In the rows, zero is written as 128.
Each row of numbers stands for one object and depends on some of the facts below. Use the named rows to name the rest.

Some objects and their rows:
digru: [177  85 108 117 114 109  96 139 130 119  75 118 174 110 122 127  94 128
 106 137 129 128 179 156 135  99 149 114 127 145 143 114 137 147 108 111
 115 127 107 108 126 114 109 140 102 117 153]
gigal: [103 143 114 135 100 112 130 161 109 114  79 162 108 172 113 161  84 111
 111 103 115 133  77 128  79 177 149  94 113  83 158  95  73 192  86 111
 164  95 172 124 154 134 187  61 128 110 103]
trozel: [138  95 103 117 131  92 156 122 121 115 109 120 147 124 123 133  99 126
 100 153 121 103 154 154 132  99 124 106 113 158 127 124 162 127  87 102
 127 100 156 101 140 165 151 140 112 117 132]
greklak: [140 133 115 130  77 148  96 112 109 128  60 152 133 175 119 141 136 103
 105  95 156 158  87 118 142 157 162 101 125 103 112 128 124 117  68  71
 104 172  77 158 179 143  93 162 186 117  76]
skiren: [163 140 113 172 123 167 145 103 133 167 150 125 147 164 114 100 175 142
  98  92 100 118 105  95 149 118 148 145 110 138 154 128  77  86 168 106
 137 137 104 165  75 123 102 100 149 137 140]
pakle: [129  88 110 111 124 111 147 140 124 116 127 102 132 104 122 135  97 131
 111 137 130 112 165 156 133 102 131 111 127 142 142 116 145 154 103 126
 132 107 151 101 133 134 153 124  99 119 157]
fuskes: [165 177 203 170 199 148 138  91 126 173 184 173 178 182 179  94 177 165
 114 112 115 139 139  89 142 193 120 151 115 101 140 149 162 110 179 130
 167 155 115 144  73 156  75 143 164 139 176]
klotretu: [ 80  93 105 107 107 147 129 152 125 117 147 169 139  65 129 142  81  91
 129 158  87  97 131 111 139 115 162 153 153  63  76  94 134  99 124 129
  73 111 115 119 155 132 189 153 180 149  93]
stopan: [130 127 120 187 153 178 166  74 129 126 159  67  86 160 123 124 175 131
  85  96 157  87 105 102 143  89 108 137 122 168 117 131 138  94 178 116
 136 108 157 122  71 153 122  60 167 162 157]
bruvo: [137 148 129 123  86  91 139 186 133 106 108 100  89  70 133 120 144 129
 171 132 130 158  60 166 119 125 134 150 141  97 113 147 149  76  98  93
  97 169 165 174 159 125 134 139  84 111 110]
suvir: [ 90 159 121 104 102 126 173 133 121 119 172 132 122 168 110 158 111 140
 140 120 155 120 148 171 161 118 143 128 142 155 162 130 127 147  73 139
 147 129 100 118 159 161 131 184 113 135 123]
kopim: [132  91 108 116 108 116 142 138 125 118 111 112 129 119 118 138  96 125
 115 130 133 123 146 156 134  99 143 117 127 137 139 123 137 151  98 126
 124 119 135 114 135 127 140 142 111 116 139]
stesin: [161 148 109 163 146 160 161 100 131 154 156 118 141 146 109 100 173 145
  95 101 102 109 106  96 150 113 136 150 112 148 161 127  82  83 166 114
 134 122 123 155  77 128 125  92 138 144 141]
plakluk: [ 68  78 101 103 119 125 102 147  99 125 163 146  78  43 175 139  81  92
 163 124  77  74 197 115 150 124 118 156 149  66  85  77 133 114 114 172
  66  58 122 162 105  90 193 182 110 128 159]
stevir: [131 114 109 115 100  99 154 174 125 108 123  98 105  92 126 123 118 129
 143 139 126 135  94 165 123 103 130 138 133 128 128 129 145 108 100 115
 116 148 164 136 140 130 147 138  95 112 130]
skonal: [117 164 117 134 136 143 180 102 114 177 185 159 144 181 110 103 176 179
  97  95 102 143 168 149 169 158 133 129 115 113 171 144 157  90 171 136
 164 160 126 162  83 181 164 182 123 197 201]
gasku: [136  98 102 110 105 119 142 136 125 118 102 120 140 117 121 141 100 117
 118 135 136 126 133 152 142 110 144 116 129 133 129 119 143 157 116 122
 126 131 146 113 140 132 150 143 106 121 140]
flopir: [131 102 108 115  92 131 127 138 119 125  98 124 131 137 119 143  97 116
 118 113 147 135 126 152 139 121 152 115 133 119 131 117 134 152  99 119
 125 145 126 128 150 125 129 146 136 116 136]
skatek: [138 111 116 116 106 126 137 138 123 113 105 118 134 122 113 150  96 124
 124 126 150  92 135 159 128  97 151 140 145 139 141 111 135 150  86 115
 129 113 123 115 134 143 109 139 126 115 136]
sokis: [163 152 107 165 132 162 158  98 129 156 154 124 148 165 118  98 174 133
  96  91 102 111  99  95 144 116 124 145 111 145 149 130  85  74 168 111
 137 129 120 148  71 136 127  85 144 145 131]
momis: [143 144 126 200 119 179 159  75 130 132 147  79  77 167 118 126 182 111
  82  97 154  99  76 101 140  97 132 143 130 141 112 134 119  91 182 111
 126 144 123 151  78 137 103  64 184 160 123]

Some facts about the objects:
miril	gridre	skiren; komun	gridre	zilo; plire	gridre	fleri; plakluk	gridre	stuflal; flubas	gridre	silin
fuskes	gridre	kudruflon; tori	gridre	zapam; mikuna	gridre	silin; pamoku	gridre	brigul; trozel	gridre	grafledal
tatrim	gridre	momis; treza	gridre	trador; gigal	gridre	fleri; stuflal	gridre	lagrin; tazek	gridre	klimer
visekles	gridre	skurar; bogru	gridre	rines; trava	gridre	sokis; kopim	gridre	skurar; gristes	gridre	zilo
zeka	gridre	fleri; rogrik	gridre	dibire; lilis	gridre	zilo; bratrotem	gridre	meper; fidize	gridre	brigul
nezol	gridre	trirum; flivastak	gridre	stopan; bristal	gridre	sadre; kedil	gridre	skonal; fliska	gridre	mumu
skatek	gridre	zogavel; trubro	gridre	kefor; skifur	gridre	kadibrer; padin	gridre	stestis; labrin	gridre	kesum
trobroris	gridre	lagrin; drezus	gridre	dibire; dreplik	gridre	zaflimus; gamil	gridre	stuflal; kletir	gridre	fidize
bimar	gridre	brigul; donin	gridre	trador; meper	gridre	sadre; lifak	gridre	rogrik; flopir	gridre	zogavel
flevarum	gridre	momis; truran	gridre	mumu; trador	gridre	momis; rines	gridre	vuvul; suri	gridre	vuvul
naniri	gridre	stesin; ruklel	gridre	stesin; laflel	gridre	vuvul; grasu	gridre	trador; vamefil	gridre	floplagran
klotretu	gridre	lagrin; plibi	gridre	zaflimus; leves	gridre	drezus; vestel	gridre	kadibrer; dutrime	gridre	rines
seflok	gridre	skiren; kitom	gridre	laflel; guril	gridre	vuvul; fligudrun	gridre	trador; lagrin	gridre	brigul
grestodo	gridre	sadre; stesin	gridre	sokis; gevem	gridre	fuskes; donadek	gridre	stuflal; tronek	gridre	trador
brebrar	gridre	lagrin; nuski	gridre	mumu; sevo	gridre	fleri; grudrel	gridre	stopan; fleri	gridre	plobri
lemo	gridre	rogrik; stestis	gridre	sobos; sirem	gridre	skonal; klirol	gridre	tesku; greklak	gridre	kefor
bufar	gridre	sadre; pagal	gridre	momis; treku	gridre	kudruflon; rofutrur	gridre	skurar; stiro	gridre	rines
flaskem	gridre	brigul; klimer	gridre	skurar; kapul	gridre	fleri; stuplil	gridre	silin; tesku	gridre	dibire
reflipi	gridre	skiren; tretrir	gridre	silin; klustezar	gridre	skurar; bravos	gridre	lagrin; stevir	gridre	suri
brigro	gridre	dibire; mesta	gridre	silin; zuki	gridre	skiren; noklenol	gridre	rogrik; drigruk	gridre	laflel
dustol	gridre	tenedrok; truklapa	gridre	fuskes; skelak	gridre	labrin; satrom	gridre	drezus; skaplon	gridre	trador
kitatra	gridre	kudruflon; megun	gridre	tesku; zapam	gridre	zilo; sidruvan	gridre	kadibrer; sudol	gridre	stestis
skiren	gridre	kesum; babrek	gridre	skonal; stopan	gridre	momis; losor	gridre	stestis; bruvo	gridre	silin
skefun	gridre	trirum; gupek	gridre	mumu; floplagran	gridre	skurar; kefor	gridre	zogavel; ploki	gridre	skifur
stivi	gridre	brigul; nekim	gridre	zaflimus; flepas	gridre	lagrin; trirum	gridre	sadre; tudre	gridre	mumu
munem	gridre	skonal; grafledal	gridre	mumu; zaflimus	gridre	vuvul; dreplo	gridre	skonal; vedutes	gridre	stuflal
pidrul	gridre	stuflal; tugim	gridre	kadibrer; digru	gridre	drezus; pakle	gridre	kesum; plobri	gridre	sobos
grabro	gridre	momis; pogam	gridre	sokis; gasku	gridre	zogavel; riske	gridre	skifur; silin	gridre	rines
suvir	gridre	skonal; skonal	gridre	zilo; floklol	gridre	trirum; tenedrok	gridre	sadre; dibire	takar	trubro
dibire	takar	kedil; dibire	takar	treku; dibire	takar	losor; dibire	takar	gigal; flubas	takar	silin
flubas	takar	lagrin; fuskes	takar	dreplo; tatrim	takar	kudruflon; tatrim	takar	ploki; mumu	takar	suvir
mumu	takar	skatek; mumu	takar	mesta; mumu	takar	megun; gristes	takar	pagal; gristes	takar	grasu
zeka	takar	gupek; zeka	takar	sokis; zeka	takar	donadek; zeka	takar	visekles; zeka	takar	fliska
zeka	takar	grestodo; zeka	takar	klirol; zeka	takar	skaplon; rogrik	takar	flaskem; rogrik	takar	suvir
rogrik	takar	losor; rogrik	takar	truran; rogrik	takar	ploki; flivastak	takar	kudruflon; flivastak	takar	vedutes
flivastak	takar	nezol; flivastak	takar	bogru; skifur	takar	bogru; padin	takar	gupek; padin	takar	pagal
padin	takar	floklol; padin	takar	trozel; padin	takar	stivi; kesum	takar	treza; kesum	takar	lilis
kletir	takar	kapul; kletir	takar	fliska; kletir	takar	klotretu; kletir	takar	grabro; meper	takar	sevo
meper	takar	skonal; zogavel	takar	tronek; zogavel	takar	mesta; flevarum	takar	dreplo; flevarum	takar	skonal
trador	takar	gasku; trador	takar	digru; trador	takar	grabro; gevem	takar	kudruflon; stestis	takar	mikuna
stestis	takar	vuvul; stestis	takar	mesta; stestis	takar	grafledal; bufar	takar	naniri; bufar	takar	bimar
stiro	takar	zuki; stuplil	takar	klustezar; stuplil	takar	tesku; tretrir	takar	klustezar; tretrir	takar	brigul
tretrir	takar	brebrar; tretrir	takar	kefor; bravos	takar	greklak; bravos	takar	pagal; noklenol	takar	sirem
noklenol	takar	stivi; dustol	takar	sevo; truklapa	takar	klustezar; truklapa	takar	trubro; truklapa	takar	dutrime
truklapa	takar	lagrin; sidruvan	takar	seflok; sidruvan	takar	grasu; sidruvan	takar	lemo; sidruvan	takar	flepas
floplagran	takar	pamoku; floplagran	takar	zilo; skurar	takar	grasu; skurar	takar	plakluk; nekim	takar	fligudrun
trirum	takar	zaflimus; trirum	takar	vuvul; trirum	takar	flepas; trirum	takar	dreplik; tudre	takar	plobri
munem	takar	kitom; munem	takar	trobroris; pidrul	takar	rofutrur; tugim	takar	rofutrur; tugim	takar	kapul
tugim	takar	vedutes; tugim	takar	pamoku; tugim	takar	dreplik; pogam	takar	plakluk; pogam	takar	naniri
pogam	takar	reflipi; pogam	takar	leves

Rows to name:
No name comes twice in this set of rows, the named rows included.
[137 116 126 139 166 175  83 146 130 200 177  58 131 180 108  54 176 171
 136  91 179 161  97  83 130 147 150 162 102 112 174 103  75  52 117 137
 152 173  98 194 161  78  91  42 200 178 135] => kudruflon
[188 136 191 161 218 110 164  98 117 177 190 173 188 171 201  78 176 179
 103 131 109 117 191  98 149 178  98 151 117 110 142 149 177 122 184 136
 167 149 142 129  72 176  84 146 142 142 193] => meper
[125  96 116 106 110 147  99 156 120 131 118  85 123 157 115 127 107 144
 143 115 171 137 129 139 118 125 150 137 120 120 150 104 132 134  72 124
 143 148 108 136 169 106 102  90 185 124 143] => ploki
[ 84 189 179 106 141 120 159  93 131 124 167 172 134 177 110 149 148 140
 175 158 162 194 163 123 152 187 112  98 126 138 144 173 154 164 135 172
 156 157  73 113 178 133 113 189 118 138  90] => munem
[ 78 109 150 113 185 127  80 113 147 125 162 177 174  33 142 147 105  88
 179 199 106 152 120  83 105 169 146 139 155  68  62 123 163 139 177 174
  86 120  95 104 166 112 192 170 154 147  56] => pidrul
[131 176 103 184 162 132 173 129 106 143 149 159 124 177 112 153 138 135
  91  91  81 103  67  93  81 164 117 102 103 105 169  83  48 161 166 116
 166  60 185 138  71 156 194  45 115 112 112] => fleri
[114 188 167 126 178  89  89 114 110 116  84 176 151 173 131 166 111 115
 145 161 132 172  69  87  69 202 116  87 108  97 139 116 139 186 125 124
 166 112 175 101 166 165 171  75 132 108  61] => zeka
[141  98 111 112 120  92 147 175 137 115 125 105 125  45 115 146 125 106
 160 152 139 158  72 166 126 108 144 131 138 115 139 126 155 122 160 133
  80 150 158 129 130 121 177 137  60 108  98] => dreplik
[141 182 111 184 149 143 158 118 115 149 153 158 132 173 116 148 153 136
  89  92  83 106  68  88  95 170 125 111 106 111 169  97  50 141 160 115
 164  76 185 151  71 142 183  48 135 121 109] => plobri
[130 182 194 196 207 177 133  70 156 121 153  97  89 164 145 143 184 118
 115 119 188 120  81  81 108 112  90 125 135 159  75 165 164 123 188 148
 153 129 132 102  82 148  81  80 173 168  92] => trador

The same objects again, as new rows of numbers:
Some objects and their rows:
megun: [134 118 144 134 122 112 119 115 113 107 153 145 120]
bufar: [158 154 139 127 145 128 143 186 142 135  98 112 107]
bimar: [139 108 116 131 142 122 109 160 132 141 116 153 124]
brigul: [ 82 113 118 145 129 101  88  90 101 166 149 150 123]
stiro: [192  84  96  60  48 158 109 191 198 138 159   5 144]
sevo: [121  85 130 132 164 172 123 138 130 102 146 157 145]
vamefil: [137 131 136 131 126 130 125 148 132 122 124 129 118]
trador: [ 82 168 118 105  56 171 143 107 131 114 114 127 150]
nekim: [129 175 108 117  70 127 134 154 153 139 100  98 133]
bravos: [130 112 134 130 116 137  96 189 142 174  87 143 112]
trirum: [148 178 130 123 173 108 171 134 127 146 118  84 106]
flopir: [136 131 137 131 126 130 123 149 133 124 122 130 118]
stuflal: [100  94 114 131 127 120  91 126 127 207 112 143 117]
noklenol: [142 118 158 117 109 133 130 141 131 131 118 121 116]
sirem: [126 128 113 117 169  96 139 121 117 106 103 125 131]
kadibrer: [115 129 124 115 138 123 147  81 117 138 138 106 138]
plibi: [136 134 132 134 112 137 125 144 137 129 119 134 137]
gigal: [117 107 122 138 143 145 101 134 117 108 156 142 153]
grudrel: [123 142 132 130  98 145 122 153 136 112 121 140 122]
nuski: [137 130 136 132 126 130 125 150 133 122 123 129 118]
losor: [122 119 126 138 137 132 108 133 117 108 149 143 138]

Name these rows:
No name comes twice in this set of rows, the named rows included.
[154 150 126 142 157 108 135 161 126 111 132 134 108] => nezol
[106 119 131 161 118 109  73 153 114 141 138 170 105] => brebrar
[139 129 121 135 127 128 126 134 130 119 127 145 147] => dreplik
[131 113 120 136 135 121 104 156 128 139 122 154 120] => pamoku
[110 120 134 131 176 112 140 112 114  91 112 146 112] => dreplo
[116 138 128 122 149 102 131 127 120 116  98 115 119] => babrek
[116 148 122 136  93 140 116 144 126  92 134 159 130] => tronek
[126 141 149 130 113 133 118 158 130 134 108 123 120] => gevem
[130 116 130 127 131 145 119 150 133 126 126 127 135] => sudol
[ 79  98 113 150 126 102  69 108 105 192 139 163 115] => lagrin
[112 149 154 144 103 127 106 149 120 124 124 129 113] => truklapa
[117 131 106 122 129 125 149  63 120 138 141 123 181] => zaflimus
[105 112 117 121 133 121 119 101 122 172 125 123 129] => fidize
[116 140 114 127 100 141 151  68 135 154 126 119 194] => rines
[134  97 113 123 155 152 115 143 129 116 140 135 159] => kapul

Now the same objects, written a new way:
Known rows:
fuskes: [141 138 129 149 112 151 124 143 136  83 134 126 123]
klirol: [116 127 120  98 138 132 110 107 140 122 121 133 104]
labrin: [128 127 123 151 136 137 122 127 133 122 130 137 123]
trador: [126 127 114 163 133 101 148 160 129 140 112 103 160]
treza: [127  99 146 139 105 115 176 125 145 111 105 115 142]
meper: [148 138 126 138 113 161 107 147 140  74 138 130 116]
dreplik: [137 134 141 102 140 123 130 128 125 123 114 126 132]
klustezar: [116 115 123 131 134 142 135 124 136 121 138 128 135]
mikuna: [142 145 150  98 146 123 142 130 116 115 110 126 134]
stestis: [118 122 123 174 116 123 112 138 125 137 139 137 139]
skaplon: [130 123 125 107 134  95 135 146 139 141 102  91 160]
sidruvan: [131 129 118 122 122 127 119 136 122 134 137 138 121]
babrek: [153 119 120 127 122 112 144 115 132 144 145 134 147]
trirum: [138 129 116 147 136 150 103 141 132 119 138 148 113]
naniri: [131 125 128 102 134 118 112 125 138 134 120 125 127]
kitatra: [128 127 123 121 124 128 123 129 127 127 133 130 126]
lilis: [148  97 150 141 105 128 168  95 147 115 127 149 125]
ruklel: [127 126 124 119 123 128 124 129 127 127 134 130 126]
fidize: [122 129 133 168 138 142 139 133 125 136 121 134 116]
gigal: [104 109 133 142 106 113 106 128 134 138 139 115 159]
skatek: [125 119 125 116 135 130 124 124 137 128 127 125 131]

Rows to name:
No name comes twice in this set of rows, the named rows included.
[127 122 121 111 133  96 136 147 138 141 106  93 158] => grasu
[101 127 104 165 141 160 129 112 130 112 145 162  92] => rogrik
[134 144 153 149 159 141 164 129 115 101 113 135 140] => silin
[132 131 120 119 123 123 117 137 123 136 134 137 121] => pogam
[116 129 141 181 140 149 153 141 117 149 113 133 106] => stuflal
[145 109 122 133 135 119 151 109 141 141 142 132 154] => kedil
[125 123 113 137 123 114 142 154 121 138 131 119 146] => flivastak
[112 128 116 116 128 141 121 113 129 119 138 140 104] => brigro
[143 149 148 105 132 125 145 133 107 114 118 130 131] => bruvo
[131 126 129 135 145 125 115 121 143 128 112 127 127] => sokis

